Each row has a class, written after it.
[ -17 -306   75 -183  195  -56  182   39  -57  239  -81  261  128  183
   -7 -128 -423  164  -94 -168 -574  155 -223 -179  103  -15  142  -63
  224  126 -372   59  350   -4 -226 -161  238  325  263  -31  452 -121
  133]
fir
[ 221  -95 -162 -254 -257  579   82 -184  196  434   -3  127 -399  -71
   72  129  212 -142   44   16  558 -133  428  -96  201 -418 -170   98
 -147 -108  565 -116   89 -132 -105  266  -82 -179  -42 -111 -259  322
 -420]
zod
[-167  -74   60   74  168 -201   -9   87  -68 -109  148  123  304  133
   63   57 -272  241 -108    0 -386  115 -374 -120 -254  249  129  -19
  157  119 -367   34  159  -54  -44 -103  109  291   28  -17  415 -235
  172]
Tid
[-128 -252   16 -385  275 -130  167 -195  -80   99 -153   24  181    4
 -134 -440 -186  203  403 -235 -899 -101 -513  -78  478  136   87   35
  403  -58 -414   56  381 -169  -40  -33  241  188   -7   93  211  -25
    1]
gekal
[ -22  140  -72  150 -212  152 -200   11   19  140  234   94 -115  -13
   67  327   91  -16 -322  124  330  190   39  -33 -296 -135  -22   26
 -281   49  204  -28 -120 -110  -98  117  -33  -13 -114 -133   17   11
  -20]
nunu
[-114  -43   35  200   69  -23    1  120   52   40  157   32   77  106
   10  235 -198    9 -206   36   67  152   -1  -37 -339   74   52 -125
  -18  108 -189  -26  -87  115 -104 -155  -42   29  111   -2  161 -159
   44]
nunu
[ -51  -84   27  -36    7  -58  -43   28  -93  133   14  140   56   75
   -4  -18 -134   84  -96  -44 -236  150 -125  -43   26  -18   69  -28
   11   72 -144   20  156  -36  -82  -54  107  170  101  -69  189  -71
  105]
Lado
[ 257 -509   45 -275  232  294  443   17   28  436 -348  179 -141  289
 -142 -262 -309 -104  213 -233 -198 -114  310  -82  473 -243  -21 -330
  266   21  -15  -81  296  204 -205 -282    9   54  532  -88  216  102
 -147]
dem
[-229  -68  -29 -161  139   44   79  -75   86  347  196  181  131   25
   14   -2 -334  272 -177  -21 -467  257 -515 -250 -206  101  178   43
  130   81 -411   -1  232 -191 -335   85  256  213  -82  -39  402 -160
   32]
Lado
[ -17 -171   -1   34   41  200  143  114  163  115  -60  -86 -119   68
  -35  199  -25 -271  115  -60  475 -108  518   53  -45 -129  -82 -161
   31  -55  124 -113 -184  253    6 -129 -221 -294  217   80 -293   60
 -265]
Lado
[-297   33   43   19  141 -325 -135  -22  -51 -498   29 -207  296 -105
   56  -20   70  111  347  -64 -227 -185 -233   79   -4  324   16  159
  251  -94 -281   33  -42  -51  275   45  -43  -30 -208  220 -167  -78
    7]
dutod
[-234  141  -69   88  -14  -27 -109  -38  125  116  377   70  130  -50
   48  277 -121  161 -267  103  -46  257 -349 -166 -519  138   83   70
  -92   41 -230  -11  -57 -181 -211  127  124   66 -239  -23  187 -168
   28]
ses
[ 195 -417    4 -251  183  381  396  -29   92  511 -198  164 -136  211
 -156 -178 -298  -74  135 -159 -152  -59  202 -106  391 -222  -34 -296
  190   18   -5  -93  237  158 -251 -218   38   22  345  -86  222  108
 -191]
ses
[  83 -115   97  110   -6 -148  -37  114 -212  -69 -116   79   18  151
   -7   10  -68  -66  -91  -61  -77   72  129  104  165  -52    8  -98
  -28   78  -44   38   48  113   74 -223    8  159  276  -10   99  -65
  200]
dafus
[-101  -20   13   47   22  -15  -66   43  -22 -115  100   27  150   58
   56   90  -34   98   21   15  -47  -16 -108   -8 -100  131   11   10
   50   27  -90  -17   33  -45   73  -10   12   84  -35  -14   92  -68
   17]
gekal
[  54  -13  -21  192 -131   61 -123   65  -17  -52   22    1 -100   35
   53  274  134 -144 -101   19  404   28  347   85  -95 -103  -95  -52
 -192   -3  213  -20 -180   88   90  -48 -144 -128   96   -9 -179   61
  -49]
fir
[-359  -41  -25 -208  188 -110   43 -125  133   30   69  -61  171 -136
    5  -70 -122  182  196 -102 -393   20 -391 -132  -68  182  100  167
  266  -75 -418    5  116 -124  -82  153  134  -43 -206  163  -17  -37
 -124]
zod
[ 370    5 -130 -361 -377  245 -245 -262 -171  173 -153  221 -363 -116
   76 -106  377  -32   85  -35   71  -78  166  -10  647 -506 -184  278
 -182 -130  585   -8  351 -400   48  370  147  179  -58 -122 -182  347
  -92]
dutod
[  87 -278   51    2  105  134  165  114   21  128  -46  151   54  225
   21   71 -277   -1  -35  -43    4   -3  130  -85   -9  -28    0 -148
  127   96  -89  -32  152  148  -69 -190  -10  165  285  -42  239 -112
  -32]
Bab
[-138  386  -32  298 -196 -244 -428    0 -206 -381  266 -108  128 -157
   20  162  401   85 -108  149   62   84 -221  198 -154  230  -45   89
 -322  -40  140   51 -270 -200  282  107  -68  -25 -315  -66 -128   -4
  212]
ses
[ 157 -343    8 -198   60  135  219   -9  -31  337 -189  203 -138  189
  -23  -82 -242  -47  -14 -137 -124   51  193 -107  274 -277   15  -95
  141   46  -37   -4  266   67 -183 -139   59  183  384  -40  164   43
  -35]
Tid
[  52  -14   65  306   10 -166  -89  180 -191 -281  -43  -55  121  131
  -76   70   93  -81   11   13   88  -33  158  216   31  122  -52 -222
  -83   49   54   29 -181  186  244 -289 -197  -14  182  -53   16  -69
  166]
Lado
[-105 -258   64  280  259  108  332  297  213  129   58  -38  111  274
  -53  319 -403 -103 -125  -16  303   68  319  -96 -439  122   66 -374
  116  114 -294 -104 -238  448 -186 -398 -192 -171  366   75  116 -200
  -87]
dem
[-442  144  -79  -10   95   58  -27  -60  304   81  339 -139  155 -176
   20  249  -69  140   -4   46   49   77 -275 -171 -519  222   86   97
   92  -71 -286  -81 -167 -105 -151  206    5 -222 -372  145  -98  -88
 -239]
nunu
[-429  217   34  498   37 -318 -169  213  107 -482  202 -361  272 -138
  -24  360  214 -174  153   52  557 -139  120  205 -467  331 -110  -57
  -99 -101 -118  -64 -507  160  331  -47 -299 -394 -220  233 -488 -178
  -82]
dafus
[-210   99  -21 -180   -3 -265 -242 -175 -153 -223  112   47  218 -135
   93 -117   62  302  118  -27 -556   21 -581  -57   79  174   78  289
  135  -45 -225   84  279 -383   85  255  218  264 -302   42   86  -58
  131]
nunu
[-356  139  -47  190  116  -81  -85   20  120 -241  230 -273  208 -140
  -94  159  157   33  182   39   86 -122 -171   62 -260  317  -32  -26
   73 -108 -128  -34 -345  -14  156   41 -216 -279 -319  135 -239  -53
 -166]
gekal
[-132   89  -65 -233  -12 -163 -173 -293 -185   33  130  118  116 -144
  -41 -258   66  313   73  -58 -761  102 -692  -78  271  103   74  203
   53  -47 -160   87  323 -470  -39  261  294  275 -311  -58  203   13
  166]
dutod
[ 160  -70  -63 -111 -205  215  -69  -24  -77  300   19  229 -192   64
   41   67    4  -27 -217    4   65  166   84  -45  124 -286  -16   22
 -152   51  205   -4  150 -123 -133   74  110  137  119 -148  107   77
  -24]
gekal
[-426  -61  -13  -17  313   67  207   31  324   68  284  -99  301  -17
   11  178 -315  187   81    5  -77   -5 -316 -225 -475  331  109  -29
  302   -4 -500  -99  -54   43 -151    8  -13  -98 -176  172  132 -190
 -184]
Viv
[ -67   59  -14   62  -88  -27 -146  -11  -23    2  114   61    1  -30
   42  147   50   37 -117   17   35  116  -38   -5 -110    2   26   50
  -98    1   -1   -2  -11  -89   -6   59   10    9  -28  -17  -18  -13
   40]
Lado
[ 192 -141  -94 -357 -171  269  -16 -232  -67  298  -62  278 -208   19
   79  -55   45   48    3  -45  -75  -12   24 -129  373 -364  -51  154
  -11  -46  251  -18  383 -301 -128  216  175  228   39 -117   75  197
  -91]
dafus
[-222  -20   80   47  212 -437 -149   30 -235 -293   50   -6  430   46
  -74 -206 -177  292  124  -70 -784   62 -629  -12    9  387  123  -59
  239   30 -487  107  185 -164   99  -97  170  322  -69   16  326 -275
  269]
dem
[ 117 -367   70 -211  167   49  239   17  -51  113 -211  151    2  205
   -3 -157 -258   20  175 -159 -258  -90   75  -79  335  -90   21  -91
  282   38 -139    1  330   84  -31 -148   53  210  335    6  194    6
  -19]
Tid
[-249  -99   83  219  249  -93  105  204  142 -313   44 -264  251   66
  -12  199 -116  -59  235  -10  231 -194  140   70 -294  322  -27 -145
  223  -24 -251  -75 -243  291  195 -213 -243 -192   59  200 -148 -169
 -130]
zam
[-359  225 -117   28   80   50  -92  -96  201 -120  214 -325  112 -284
 -104   97  258   45  301   40  100 -165 -183   27 -133  250  -84   51
   54 -187  -36  -84 -279 -131  127  200 -163 -389 -468  142 -360   63
 -277]
zod
[ 245 -454  112   16  187  119  365  199 -114  339 -243  303  -35  402
 -127  -81 -413  -61 -116 -166 -224   56  219  -55  261 -185  -18 -381
  125  170  -52    5  230  262 -172 -456   26  292  600 -199  499  -71
  123]
zod
[  50 -158  -16  183  107  123  168  105   85  -20  -56 -137  -29  111
 -133  128   35 -213  153  -22  348 -158  398   99    3    1 -112 -265
   13  -37  115  -96 -279  264   74 -249 -308 -273  154   30 -177   43
 -160]
dem
[ 290  -46  -15   95 -277   18 -197   -7 -260  -22 -102  150 -241  104
   37   87  197 -201 -136    9  232   77  330  168  296 -297 -125  -11
 -297   31  390   36   24  -11  126  -45  -22  105  223 -120  -82  108
  123]
dutod
[ -87  110  -83   44  -37   50 -155  -79   29  -75  139 -129  -14 -135
  -54   99  251  -21  131   47  134 -100    5   76    1   59  -80   -4
  -69 -107  140  -31 -154 -111  103  109 -152 -210 -229    4 -229   86
 -134]
Lado
[ 203 -267   42 -107   44 -110   56  -60 -263 -116 -325    5  -53  109
 -113 -298   73 -103  305 -170 -300 -166  128  189  686  -82  -72  -85
  133  -26   86   69  152   43  188 -191  -38  112  293   24  -60   95
   53]
Tid
[  -1  -45  -36 -210  -72  -36  -76 -169  -73    7 -114  -11 -106 -133
   28 -110  158   -6  179 -113 -146  -49    4   49  287  -94  -35  167
   29  -99   72   30  111 -120   75  155   61  -40  -68   61 -209  155
  -87]
zam
[-225  -89  -27 -132  174   62   90  -72  194  -39   81  -98  147  -53
   24   41  -56  101  254  -41  -57 -137 -114  -96  -46  177    6   70
  228  -83 -200  -59   22  -37   19   80  -26  -95 -156  153 -106  -15
 -202]
fir
[-141 -103   18   45  195   -9  130   52   28   41   34  -34  168   64
 -117  -52 -137   82  100  -48 -214  -20 -143  -14    0  167   24 -172
  144   17 -231  -23  -23   91  -14 -163  -53   -2   51   15  146  -87
  -21]
Viv
[-174  129  -90 -181 -107  101 -151 -172   97  221  217   67  -52 -187
   53   82   76  161  -59   19  -90  118 -261 -120  -89  -32   33  240
  -47  -71  -40  -33  111 -298 -144  313  144   -8 -295    3  -53   83
 -114]
ses
[ -39 -328  112  224  346  -33  398  226   26  223   -6  194  175  373
  -47  127 -537   78 -222  -82 -170  132  -24 -172 -345  134   79 -339
  189  226 -398  -40   43  312 -254 -436  -19  184  391 -109  605 -248
  170]
Viv
[-364  262   17  188   16 -505 -349   -7 -124 -514  177 -187  301 -179
   59   99  192  154   61   12 -233   64 -347  105 -227  352   70  213
    7  -43 -296   95 -191 -135  259   86   -8  -21 -300  156 -171 -123
  175]
dem
[-527  338   -8  337  121 -256 -251   83  132 -329  521 -179  466 -149
   85  317  -41  323 -158  155 -109  112 -544 -100 -848  523  114  112
   31   21 -416   -3 -277 -125   53   88  -22   11 -445   88  129 -281
   74]
Viv
[  92 -289   10   -4   56  356  284   82  192  410  -31  107 -191  175
  -48  182 -230 -157  -82  -73  345   37  431 -109  -65 -216  -31 -219
   16   18   50 -129   -8  236 -235 -150  -89 -123  323  -46   15   68
 -226]
zam
[ 108 -229  -26 -138   21  219  125  -62   81   92 -115   17 -102   36
   19   40    0  -90  189  -67  196 -170  303  -51  210 -131  -99  -13
  103  -84  147  -79   88   76   26   -3 -107  -80   75   33 -144  127
 -213]
Bab
[  51 -125   83  161   58 -249  -39   96 -266 -230 -110   33  131  155
  -86  -90    6  -21   44  -79 -276  -20  -23  166  228  100  -13 -163
    6   46  -44   77    6   77  192 -257  -31  155  198  -50  117  -83
  225]
dafus
[  21  181  -22  320 -165 -195 -303    2 -187 -342  133  -74   24  -22
  -12  196  333  -75  -51  111  216   18   79  225  -76   91  -97  -94
 -305  -23  222   37 -250  -67  269  -43 -177  -50  -41  -54 -158  -14
  182]
Lado
[ 155 -202   -1 -138  -13  147   97  -47  -47  162  -73  176  -82  154
   28  -12  -98   -2   20  -44  -18  -18  104  -66  207 -154  -44  -64
   28   33   88  -27  231  -27  -63  -35   62  181  196  -78  181   28
   -8]
dutod
[-410  234 -141 -138    2  -93 -192 -215  115  -66  380  -20  213 -237
   96  118   64  325   42   88 -283   47 -681 -181 -321  210   81  338
   75 -103 -243   17   95 -469  -74  426  175   52 -609   82    9  -81
 -115]
nunu
[  -5  131  -52   60 -207  -72 -328 -101 -151 -295   85   -4   13  -65
  102  135  348    0   99   63  178  -82   53  122   89    1 -100  148
 -170  -91  264    9  -37 -180  269  156  -56   -6 -171   -3 -224   91
   19]
dutod
[-445  -91   78 -110  263 -406   39  -32  -41 -340  -63 -183  361  -75
  -39 -172 -111  166  393 -197 -585  -80 -333   38   72  402  145  109
  394  -47 -604   34   24   -2  173  -72   11  -16  -58  312  -68 -132
   20]
nunu
[ 265  -41  -37   21 -259  118 -175  -32 -177  143  -11  208 -222   75
   59  112  118 -112 -238   41  196  134  209   52  174 -340  -55    4
 -259   44  366   28   95 -109  -29   27   22  142  159 -177   24   90
   72]
Lado
[-136  238  -90 -256 -192 -164 -417 -377 -167 -263  105   11   59 -314
  100 -153  418  214  240   12 -349  -83 -486   67  325   73  -47  448
  -35 -182   91   92  194 -508  209  455  187  109 -505   27 -207  172
   13]
ses
[-179  132  -71  -71   -9  -54 -179 -139  -58 -111   82 -117   83 -199
  -72 -106  232  116  223  -15 -256  -81 -302   71  175  143  -16  114
   39 -115   -3    8  -14 -228  142  181  -11  -98 -315   34 -175   81
  -70]
Lado
[-253   62   25   79   18 -196 -163  -10  -11 -236   87 -103  126  -77
   35  131   89   22   93  -54  -18   -6  -40   64 -127  134   19   73
   41  -60 -148   17 -102  -29  135   48  -47  -94  -89  130 -200  -21
   -8]
nunu
[ -89   14  -53   11  -44  102   -7  -41  140    4   33 -131 -130  -94
   30  198  158 -139   95  -10  388  -69  301   36  -73  -51  -82   45
  -51 -101  134  -68 -185   41   56   91 -143 -277  -20  105 -364  125
 -215]
zod
[  63 -393   70 -254  185   32  268  -15  -12  236 -256  117  -49  165
  -39 -160 -302  -41  136 -222 -305  -16  116  -84  321 -153   52  -75
  267   17 -208   12  274  123 -121 -158  114  123  344   40  125   18
  -41]
nunu
[-108  -44   52  164   68 -171  -91  105  -51 -365  -42 -143  161   26
   32  114   95  -56  191  -26  129 -185  172  151  -35  170  -70  -23
   74  -31  -32  -16 -140  130  291 -128 -176  -68   40  118 -185  -42
  -10]
dafus
[  71 -136    4   21   71  156  122   30  -24  217    8  115  -11  121
  -98   -8 -120   12  -71  -41  -86   24   41  -37   90  -59  -16 -212
   12   51    5  -34   50   51 -128 -156  -20   63  132 -132  226   15
   -3]
dafus
[-475  203  -51   52  177 -275 -186  -88   16 -265  322 -143  396 -182
  -44   -9   17  317  116   32 -538   34 -736  -34 -283  447  113  127
  163  -62 -451   61  -70 -267   48  141   68   -1 -479  104   81 -157
   55]
ses
[-133 -261  -33 -371  186  115  204 -131   86  196  -75   98  102   40
   19 -185 -237  168  248 -142 -424  -74 -291 -186  197   17   59   88
  351  -29 -296  -28  348 -129 -144   89  174  151   11   64  163  -13
 -149]
gekal
[ 143 -202   54   12  -23  -12   53   31  -86 -119 -274  -83 -133   94
  -36    8   94 -253  229 -131  232 -146  525  180  342 -135  -99  -91
   36  -58  164  -23  -76  241  204 -195 -174 -137  310   81 -313  122
  -78]
nunu
[ 292   18  -36  -82 -362   -8 -310  -99 -347   37 -137  208 -245   16
   69  -56  263  -45 -157   10  -11  101  140  144  422 -360  -80  114
 -270   34  409  109  202 -194  124   89   99  249  121 -158  -16  168
  147]
nunu
[ -64  127  -73  196  -55  -19 -145  -27  -43  -96  208  -28   76  -59
  -61  169  166   31  -70   84   52   53 -132   45 -157  104  -56  -48
 -172  -32   91  -17 -184 -108   60   18  -90  -68 -185  -25  -24   -4
   32]
fir
[-365  117 -102 -296   41  -18  -94 -277  127  -23  221  -86  146 -269
   48  -41  124  272  257   -8 -281  -91 -479 -143  -68  154   50  324
  182 -175 -168  -35  151 -403    3  419  106  -31 -498  143 -167   78
 -179]
zam
[ -79  -88   13  140   62   99   62  111   85  -74  105  -52   89  107
   16  231  -76  -48   16   41  271  -78  143  -25 -189   98  -39 -123
   64    3   -5  -72 -128  122   54 -103 -131  -78   27   46   -8  -76
 -126]
gekal
[ -21  -34  -56   58   -3  258   72    6  124  141   71  -90 -116   -3
  -95  161  100 -139   74   27  361 -111  278   35  -33  -72 -109 -168
  -55  -59  206 -103 -197   69   22  -38 -228 -239   -1   -7 -165   92
 -241]
nunu
[  88 -281  -23 -120   45  321  230    8  178  258 -185  -55 -239   62
  -34   90  -17 -251  199 -120  427 -160  590   20  218 -256 -108 -122
   95  -76  159 -117  -66  233  -56  -86 -190 -281  255   77 -299  185
 -342]
Lado
[ -69  -39  -70 -241   47  -46  -28 -217 -110  106   19   66   58  -92
  -77 -239   18  173  155  -65 -541    5 -464  -43  298   25   32   65
  100  -59 -116   63  257 -312  -47  149  159  156 -165  -40  137   18
   21]
Lado
[ 172 -129   58  137  -88   81  -29  124 -129   70   36  252   23  257
   49  148 -169   15 -246   56   63  114   92  -21  -87  -95   -2 -175
 -124  159   99    0  130   61  -37 -195   23  289  255 -193  370 -112
  136]
nunu
[ 157 -152  -41  -17  -80  342  114   18  108  116  -73   14 -196   95
   22  190   79 -230  110    8  566 -174  522   30  127 -249 -166  -92
  -48  -49  351 -127  -56  133   61  -31 -170 -176  168    0 -219  155
 -251]
Viv
[-299  204  -39  -55  -26 -284 -308 -163 -119 -348  212  -75  261 -192
   81   -7  183  251  166   33 -379  -26 -554    1  -44  267   43  296
   72  -93 -181   56   92 -367  195  284  129  110 -438  108  -83  -66
   67]
gekal
[-144  -43   44   68   74 -145  -12   60  -30  -55   50  -19  135   32
    2   44 -130   73  -22  -48 -163   86 -105   -2  -96  123   58  -40
   82   45 -261    6    9   41   -8 -103   29   57   51   57   91 -112
   70]
gekal
[-332  208  -78 -216   -6 -143 -212 -222   76 -109  127 -167   85 -325
   35  -45  224  177  217  -48 -265  -34 -372  -49   -9  161   36  348
  110 -184 -127   23    9 -315  105  374   95 -117 -454  171 -303   71
 -123]
Bab
[-434  248  -17  209   71 -224 -230   45  114 -436  334 -249  347 -182
   67  261  131  151  110  109   81  -56 -289   33 -462  439   16  131
   33  -68 -240  -25 -265  -91  226  112 -103 -157 -399  177 -180 -149
  -27]
fir
[ -17   16  -36  172  -62  155  -37   64   78  -45  200   20   26   62
   67  295   27  -21  -98  103  372    8  120  -41 -271   20  -47  -65
  -97   12  121  -79 -136   22    0    2 -125  -42  -21  -42   14  -26
  -97]
Tid
[ 101 -237   73   11   29    9  101   74  -67  143 -119  156  -46  172
    6   31 -188  -53  -76 -100  -39   90  183  -18   85 -148   15 -133
   26   74  -54    1  138  138 -106 -190   38  116  350  -38  152  -17
   52]
zod
[-240  179  -75  151  -65  -20 -146  -16  156 -141  241 -196   18 -189
   17  283  200  -51   44   76  356   -6   36   37 -324  153  -22  105
  -90 -109   17  -71 -312  -47   94  162 -186 -313 -277  148 -356   10
 -209]
Tid
[ 232  172 -133 -121 -436  150 -361 -183 -198   75  -66   58 -404 -178
   90   47  488 -143   18   13  314  -12  309  109  392 -400 -189  233
 -342 -117  626  -10   26 -297  156  333   -5  -37 -125 -122 -408  315
  -94]
dutod
[ -72 -131  -55  -99   89  307  165   17  221  459  241  244   47  132
   54  180 -373  169 -251   49   -4  163 -197 -337 -372  -58   70  -81
   52  106 -170  -85  208  -98 -384   54  152  187   -1 -136  469 -128
  -98]
dutod
[  80 -101   28   40  -13  -72  -15  -12 -158 -187 -201  -89  -35   23
 -108 -105  206 -150  277  -97   -1 -181  217  225  415  -34 -144 -121
   -8  -67  190   17  -52   82  247 -132 -138  -82  140   17 -197  104
  -13]
zod
[ -96 -166  -40 -113  157  224  246  -28  133  327   56   51   34   62
 -124  -28 -213   83   40  -53 -184   19 -128 -138   -7   30   23 -166
  138    4 -165  -60   67   12 -202  -67   29  -10   20  -32  203  -32
 -129]
zam
[ 181 -132  -13   91  -65   73  -15  -36 -110 -139 -163 -110 -137   31
  -89  -10  256 -217  253  -44  246 -197  391  226  383  -95 -173 -119
  -66  -94  305  -39 -141  137  211 -134 -244 -189  130    0 -311  157
  -95]
Bab
[-116  116  -24  189  -77  -70 -221   55  -58 -165  248   46  160   27
  105  272   47   93 -167  139  143   63 -129    4 -329   93   -4   12
 -118   55   22   10  -47 -132   79   31  -48  112 -133  -63  122 -132
  103]
Lado
[ 485 -216 -130 -226 -256  505   48 -182 -123  563  -92  377 -348  157
  -33  -82   54  -34 -208   18   51  104  236  -81  451 -528 -106 -135
 -250   37  500  -14  323 -145 -252   12  109  204  232 -329  246  255
  -21]
fir
[ 298 -264   30    8 -129  305   96  116  -39  316 -196  189 -297  242
    7  157  -77 -250 -164  -55  400   31  613   45  173 -398 -101 -207
 -143   84  343  -47   48  224  -73 -205  -90   36  485 -139   26  103
  -80]
nunu
[-512  336  -77  317  166 -104 -102    5  255 -237  502 -343  319 -238
  -68  319   87  166   34  140  103   14 -414  -59 -701  519   51  -25
   11  -98 -294  -82 -472  -74    6  111 -201 -337 -542  153 -128 -156
 -147]
Tid
[-483  224  -33  341  189  -82  -22   76  199  -54  491 -139  388  -82
  -83  290 -136  236 -136  135  -58  122 -474 -115 -732  492  110 -154
    1   57 -398  -82 -310  -17 -114  -72 -120 -145 -376    9  223 -264
  -13]
dafus
